Each row was made from one small tree. The marks that hang from a mark follow it in brackets, in the order of their numbers. Every link used is in the known rows. Write each row's tree.
Known rows
j372{j600{j909{j327} j964}}: [ 167   34  118  281   37  198  -87   71  118  -29  -62  -89   93  -45
 -108    7   85  241  -35  143  -49  362  155  103  -33 -333  -97 -114
   75  245  -37 -222  156  147  -68  -67  -92  179  -19  141    0   32
 -143   99  133  170 -138]
j451{j600 j964{j463{j35{j994}} j909{j327}}}: [ 136  -68 -123  320 -135  -51 -174  208  264    0  -96 -136  231  -67
  -11   73   43  218 -158  336  146  209 -295  -44 -102 -293  165 -177
  -45  -40  191 -207   81  -51 -126 -110   98  103  -54   79   19   65
  -42  155  139  304 -181]
j372{j600{j249{j35}} j909{j327 j463}}: [ -46  156 -206   30 -118  223  -89 -210  -50  -30  -59  -51  126   49
 -180   56  -18  374   11  194  174  214   83  151 -449 -286  137  -17
 -132   69  -64 -216  449   33 -139 -185 -173   66  -37 -152   17  -47
 -206   58  -38    9 -197]
j372{j600{j249 j327{j451} j909{j463}}}: [ 131   64  -98  185   28  232   -8   19  113  129  -55 -114  128   24
 -102   84   64  433  252  160 -146  348  198  226 -182 -252   59 -112
 -115  172  -33 -372  224   89   32 -154 -136   94   33  107 -146   17
 -126   -5  241  142 -144]
j334{j35 j249{j327 j451 j537{j964}}}: [ -68   62  -17  102 -226   82 -101 -111  223 -383  170 -213 -182   14
 -251   -9 -198  152   38   65 -223 -198  -69   74 -207   43 -111  152
  143 -202 -119  262  122  273    9  196    5   37   79  182   -6   43
  -78 -164    9 -100 -122]
j327{j334{j35} j451{j964}}: [  10  142   47  218  197  -47   54 -169  182  163  141 -194   85  -38
   -5   -4 -107   75 -109   16  -68 -208 -307  168  -81  -76  177  -58
 -204   -8 -341   69 -222 -133  202  -11   92  -11   72  231    3   -6
  115  -50  156   63  168]
j600{j327{j451} j964{j909}}: [ 100  217  175  383  -46   12   71  -32  156   -5   -9  -68 -177  -30
  120   -8 -172  223  372  240   30  124  318  324   57 -258  -13 -157
 -115   23 -291 -301  -94  173  142   44 -228  119   91   28 -173  -74
 -154  -49  221  112 -418]
j463{j35{j334{j249{j451} j537{j994}}}}: [ -25   41 -116  -70  -16  -86 -129 -416   78 -217  137 -149   96  -16
 -237  132 -106  161  104  -64 -194 -280 -166   27 -148   32  -29  113
  -72 -153 -213  245   56  106   42  109   45  168   44  180  -66 -123
  -38 -191   89  -52  205]
j327{j334{j35{j964} j249{j451} j537} j463}: [ -92  -91   -3  -65   90  234 -129 -303  257 -132  102 -171  202  105
 -191   20  -73  160  -59  184    1 -222 -215   47 -456 -128  238    3
  -99 -229 -450  222    6 -115  267   86   15   98  104  242   74   -3
  167 -118  168  -16  167]
j600{j249{j327 j451} j964{j463 j909}}: [   3   54  122   68 -189  225  -39  210   61 -134   18  -20 -165   22
  -44  -37 -131  283  322  114  138  196  415  265 -167 -357    6   26
    3  -17   70 -200  -46  412  -75   28 -262   76   36  -46  -57  -81
 -303  -80  134 -157 -437]
j463{j35{j964 j994}}: [  58  -30 -217   38 -262 -322 -129  -94   74 -151  -60   23  110   49
 -197  109  120  106  -42  174 -167   54 -191 -282  -99    7   -7 -128
  -55 -146  163  109   64  -88    1  -16   34  142  -11  -22  150   22
   10   84  126  272   75]
j537{j249{j35 j327{j334} j451} j994}: [  84  146 -164 -131   42   22   44   17 -186 -231   94 -137 -159   25
 -127 -101 -379  210  -23  -78 -257  119  209  235  -53  -44  115  172
   75  -49 -156  204  -67  339 -490  145  -75   13   69    2 -247 -110
  -97  -95   75 -188 -179]
j537{j249 j327{j334{j35}} j964}: [ -65  542   18  -41 -122 -175 -262   82  -86 -485   -3 -317  251  -46
 -181  -49 -180   69    2  265 -335  -12  109  289   46 -127  -53   61
   55  -58   52  283 -187  -22 -193   54  123 -109   90  208  147  148
   28  -33  229 -122   48]
j964{j463{j35{j334}} j909{j327{j451}}}: [-125  -69  -38  -32  -89  131  108 -160  -67  -76  -17  -92  108  -67
  -41    4 -129   58 -154  186  227  -23 -129   67  -83 -283  207  -42
 -125  -80 -226 -187  110  -15  149  -64  -80  122  -82   37 -183  -97
   87  105  118   22   -6]
j994{j600{j327{j451} j909{j463} j964}}: [ 173   28  104  348   97  138  -26  221  167  128 -109  -74  207   17
   32   77  -60  344  204  225 -103  342  189  189  -11 -274 -130 -143
  -67  276 -118 -436  138  162  -44 -139 -160  287  112   81 -199  -57
 -139   65  253  276 -100]
j249{j35{j964} j327{j334{j537}} j451}: [ -18 -215   98  -62 -102  143   62  -53   64 -171   44 -177  -71   95
 -167  -40 -153  -34  -65  -57 -122   -1  -25  155 -235  -30  -19  119
   77  -18 -288   92  105  344 -158  146  -11  120   94   19  -21 -131
 -104 -201   33 -160   72]
j451{j964{j463 j909}}: [ -12  -42   71  165  -69   14  -56  243  165   -5  -17  -65  102   19
   75  -39   18   61  -11  153  208  -38  -29  -57  -12  -51  114  -51
  -33   36  166 -122  -55  -76  -49  -43   11  -27  -65   28   80   62
  -28  117   12  122 -187]
j909{j327{j334} j463{j35}}: [-104 -148 -136  -42   24  103   79 -198   36   27   11    4  431  -45
 -300  118   77  -23  -96  138  -51   81 -359   12 -169  -39   74   73
 -101 -187 -401 -195  192   13   26 -189   30   71  -48   20 -192  -98
   90   11  124   69  323]
j334{j35{j994{j600{j909 j964}}} j249{j327}}: [  92  231   30  153 -108   50 -191  -25  343 -271   40 -222  -44  -10
 -311  162  -86  327  102  258 -191  -15  -14   64 -133 -224 -131  -83
  -28  -81  115   67    3   34  -93  -77  -64  268   64  307   -1   21
 -113   67  221  185  -80]
j35{j334{j249{j327}} j964{j909{j372 j463}}}: [ -26  -22  136  181 -153   89  -71  112  455 -247   25 -272  182   29
 -385   81   74 -145   29  238  -77  -80 -210   46 -106    0   94   45
  -40  -85   53   21 -233    4   61  -60  -38   48  -13  158  107  102
    2   50  120   91   56]
j451{j600 j964{j463 j909{j327}}}: [ 113  -80   40  361  -27  102 -154  353  285   40  -73 -175  206  -61
   89   -5   16  140 -148  298  230  223 -203   68  -91 -299  165 -114
    6   48  136 -246    8  -39  -94  -98   95   37  -41   91   24   96
  -44  126   64  202 -259]
j451{j600{j327} j964{j463{j35{j994}} j909}}: [ 155   33  -61  335 -197 -142 -155  226  312   56  -65 -204  212  -34
   30  125   29  314   -1  337   95  183 -139   63 -129 -260  189 -211
 -157  -33  256 -235   37 -101 -110  -87   27  126   23  117    0   62
 -131   60  255  319 -280]
j537{j327{j334{j249}} j964 j994}: [  68  254  122  123   69 -264 -274   29   31 -493  255 -141   75  -89
  -66    4 -188  189   47   76 -353  -30  124  194   56  110   64  178
  -15 -106   86  203 -208   97 -188  193   99  -62    7  379  -84  182
 -114  -51  133   49 -116]
j249{j35 j327 j451{j600} j537{j964}}: [ 104 -277 -127  115 -283   82   16  163   -9 -166   44 -123 -236    8
    7 -130 -219  120 -150  -62 -201  211    9   90 -141  -22  -51   69
  265   75   13   16  331  611 -294  237  -49   10  106  -79 -132   -7
 -222 -169  -11  -70 -234]
j372{j600{j249 j327{j451}} j909}: [  57  416   43  168  -55  110 -140 -261    3   14   21 -202  -86   25
    1   47 -152  453  156  100  105  106  270  413 -392 -294  220 -120
 -319  138  -45 -181  186 -135   61   14 -155   96   45  -24   40  -29
 -250  -93   81   18 -318]
j600{j909{j327{j334 j451}} j964{j463}}: [ 161 -144  133  300  132  267  127  193  117  -84  -12  -18  148    1
  -17 -127   25  168  -80  194   68  393  122   79  -70 -383   46 -100
  -80   59 -347 -295  -23  140   91  -65 -117  135  -52  250 -166   -9
   -8  162  216  103 -111]
j994{j600{j327 j964}}: [  48  190  225  242   33    4 -146  216  114   83   -3  -86  101  -28
    7  115  -68  294  144  187  -70  194  207  244 -107 -278 -148  -65
  -35  185   15 -209   61   50  -76  -52 -110  262  160   -1  -53  -21
 -238  -37  203  152 -143]
j372{j600 j909{j463} j994}: [ 100  309  -96   14  -64   29  -49 -267  169  103  -58  -53  137  -39
    7   92   25  252 -227  -69  259  -45  131   98 -325 -158  316  -73
 -321  253  183   41  198  -50 -175   62  -59   55  -58  -86  159  -77
  -82  201  -72  208 -107]
j909{j327{j451{j600}}}: [  97  -53  -24  270  154  163   17   20   96   20  -49  -74   18  -85
   35  -39  -81   60 -134  161   17  257 -175  169  -78 -268   58  -20
   17  -35 -301 -172   55   76   28  -26  105   44   -1   41 -190    4
   65   42   40   69  -73]
j964{j909{j372 j463{j35{j334}}}}: [-117  -52 -180   45  -73  -10  175 -127  113  -15 -102    6  179   -9
 -210  137   37  -58   25   96  -12  -91 -236  -41  131  -11   17  -60
   -8    9  -88 -177   58  127   29 -130 -131   -4   -8  -16  -81  -40
   85  111   87   42  172]
j463{j35{j334{j249} j964 j994}}: [  80   57 -155   36 -280 -264 -209 -190  195 -175   68 -142  145   13
 -351  141  109   91  -27  187 -211  -91 -260 -192 -185    7   90  -70
 -157 -226  175  269  -81 -159   76  -15   36  177  -12  108  168   31
  -20   16  187  216  167]
j451{j964{j463{j35{j994}} j909}}: [  10  -35  -90  120 -180 -138  -77  102  145  -41  -36  -26  130   15
  -25   37   46  141  -23  190  121  -53 -124 -172  -21  -45  116 -116
  -85  -52  222  -82   18  -86  -81  -57   11   41  -76   12   77   28
  -29  145   85  223 -109]
j327{j334{j537} j451}: [  16   -4   70   23  268  120   63 -283   69   62   23  -57   38  -20
   79  -23 -120   24   25  -40  -35 -211 -130  193 -101  -84  110  -84
 -154   48 -593  -45  -81   18  276  148   80   40   61  133  -83 -103
  146 -137   84   -4  243]
j537{j327{j334{j249}} j994{j600}}: [  69  247  101  -22  188  -57 -289   60   11 -263  132 -161   51  -75
  -76  101 -232  322   -3  121 -259  -84  112  294  -16  -73   56   51
  -11   43  141   98  -67  -62 -277   62   17  130   69  244 -141   61
  -97    7  155   87  -28]
j909{j327{j334 j451}}: [  21  -37   81  149  216  194  124 -124   22   27   77  -57   31  -75
  -59  -60 -106  -41 -149   79  -25  104 -187  205  -77 -149  145   22
  -86  -83 -496 -132  -29   -2  131    5   68   30  -25   76 -206  -49
  100    0   78   -6  126]
j372{j909{j327{j334{j35}}} j994}: [  59  345   16   94   -9   30   94 -380  172 -221  114 -160   17  -49
 -130   10 -128   59 -273    9  159  -53  -79  176 -262 -179  276  -15
 -326  -78 -171  118   84 -149    2   65    6   77  -64   99   80 -123
  -17  154   15   38  -11]
j964{j909{j327{j334{j537} j451 j463}}}: [ -26 -117   58   51  156  334   89 -285   38  -81  -29  -60    7  -30
   36  -72 -213  -14   13  209  146  -14 -124  182  -33 -179  245 -123
  -57  -61 -554 -307  100   10  234   30  -52   58  -41   30 -217 -106
  162   20  108   66   12]
j35{j334{j537} j964{j463 j909{j372}} j994}: [  74 -160   40  105  -97 -149   14  161  452 -352 -172  -83  212  121
 -178   55  162  -68 -209  393   -8  -77 -141 -332 -138 -204  104 -106
  -12  -15   96   56 -142  -16   53   81   56  215    5   98  253  152
   67  186  218  302  113]
j327{j334 j463{j35{j964}}}: [ -83 -171  -58 -149  -16   45  -80 -187  -38   70  105  -70  323   37
 -146   11   39   50 -190   55    7   29 -260  -15 -311  -35  367 -100
 -225 -140 -163    9    3 -269  196  -53  -47   13   11   76   14  -11
  129   -7  228  112  221]

Which tree is each row?
[ -31 -105   50   65 -208  -26  -73  231   82 -122  -95  -18   72   77
   58  -38   36   44  -69  251  208   72   46 -148  -97 -136  130 -112
    3   23  142  -73  -21 -100  108    0  -75   74  -48  -15  174   79
   44  148    5  159 -221] : j35{j964{j463 j909}}
[-106 -181   97 -129 -158   86   56  202   23  -98   89 -153   79   58
 -156  -44    9   10 -213   41   30  109  -17   71 -334 -116  150   44
  -78  -43  -32   18    2   22 -110  -42  -70   18   20   90   -4    8
  -65    4  115  -44  -42] : j249{j35{j964{j463}} j327{j334}}
[ -78 -137   11  171 -122  -26   38  339  180 -170 -124   27   84   93
  -39  -20  116   17 -151  251  135  121  -28 -175  -79 -162   59  -95
   67   32  108  -70  -51  -45   64  -11  -65    3  -20   11  165  153
   81  228   16  120 -164] : j35{j964{j463 j909{j372}}}
[-100 -151  -35  169   89  255  188   29  113 -181  -81   33    0    2
 -135  -35  -37  -66 -103  234   82  185 -132   24   56 -161   84  -45
  123  -82 -217 -276  115   67    0  -80  -91  -57  -44  -22 -171   53
  113  209   67   17  -74] : j964{j909{j327{j463} j372}}
[ 106  -48   52  143   41  152  -29  202   98   72 -102 -113  276   42
  -60  124  -25  224   93  179 -121  279   55   95    6 -110  -87  -80
  -25  224   55 -394  263   16 -114 -184  -84  263   59   73 -159  -36
  -93   60  187  221   57] : j994{j600{j327 j909{j463}}}
[  -8  135   42   76  -48   92   54  -99   77   24  193 -140  -44   -9
 -170   65  -57  195  169  108 -111   23   60  290 -202  -44  117   -8
 -177 -182 -250  -13   10  -75   64  -23 -119   30   70  161 -161  -35
 -105 -130  178  -85  -70] : j600{j327{j334{j249{j35}}}}
[ -30  239   59   -7 -109   87 -155 -354  -33    0    0 -219  142   39
  -44   73 -109  325 -117   91  208   48  131  256 -427 -208  315 -112
 -328   94   -5 -139  300 -267  -32   -5 -148  135   17  -19   29  -38
 -160  -26  111  114 -181] : j372{j600{j327{j463{j35}}} j909}
[ 196   56  -77   -3   -5  344  -10  -13  159    8   58 -136  -54  -41
 -161   12   20  352  -51 -142  -88  335  259  225 -247 -267  225  -17
  -94  197  299  -41  188  233 -216   49  -78   39  -26   92  -44  -52
 -154  112  175   45 -135] : j372{j600{j249{j327{j463} j451} j909} j994}
[  89  -17 -154  -81  -87 -102   42  -16  -44   98   11  -42  -30    3
  -88   66  -58  134 -174   86 -114   22  -46  -89  -59 -125   68  -56
  -25   92  195   89  108   80 -215  -75  -94  197   65  -67  -39  -38
 -113   78  148  111  125] : j249{j35{j334 j994{j600}}}
[ 221 -150 -216  213 -143  115 -151  327   91 -120  -38  -71   91   25
   25  -56   74  351   65  163 -118  425   11  -35 -138 -235   42 -199
   66  107  220 -221  209  146   73  -30  -51   16   11  160   31  130
 -110   25  152  131 -220] : j451{j600{j249{j537{j964{j463}}} j909}}
[ -65   31   95  -49   85  114 -103  -35  -43  186   80 -143  273  -22
  -74  136 -112  250  -71  100  -57  101  -76  251 -250 -172  176  -80
 -192   72  -91 -209  174 -199   17  -96  -75  208  122   36 -160  -61
  -59  -58  277  127  156] : j994{j600{j327{j334 j463{j35}}}}
[ -33 -123  -71   54  190   97  -14 -231   32  246  149 -101  258  -17
  -12  -55  -60  111 -143  -23   16  -63 -335  124 -253  -33  419  -95
 -317  -94 -339  -56  -92 -216  182  -31   37  -86   14  106 -140  -41
  161  -14  231  123  208] : j327{j334 j451{j964} j463{j35}}
[ 197   65  -59  261  -79  124  -77  159   93 -168    6    7  -23   59
 -131  -35   90  331  456  139 -166  397  289   59    9 -237 -174 -155
   12   50   73 -232   20  213   83 -144 -225   65   10  152   25   -2
 -226   18  215   23 -242] : j600{j249 j909 j964}
[  -2   31 -113  272  -37 -103   79   42  390   -5    3  -94  250  -32
 -219  103  131  -33   -7   68  -60  -92 -294  -61   63   45   54  -12
  -78   22  115  -40  -74   54 -103  -99   41  -65  -24   50   56   17
   10  170  110  171  117] : j451{j964{j909{j372{j994} j463{j35{j334}}}}}
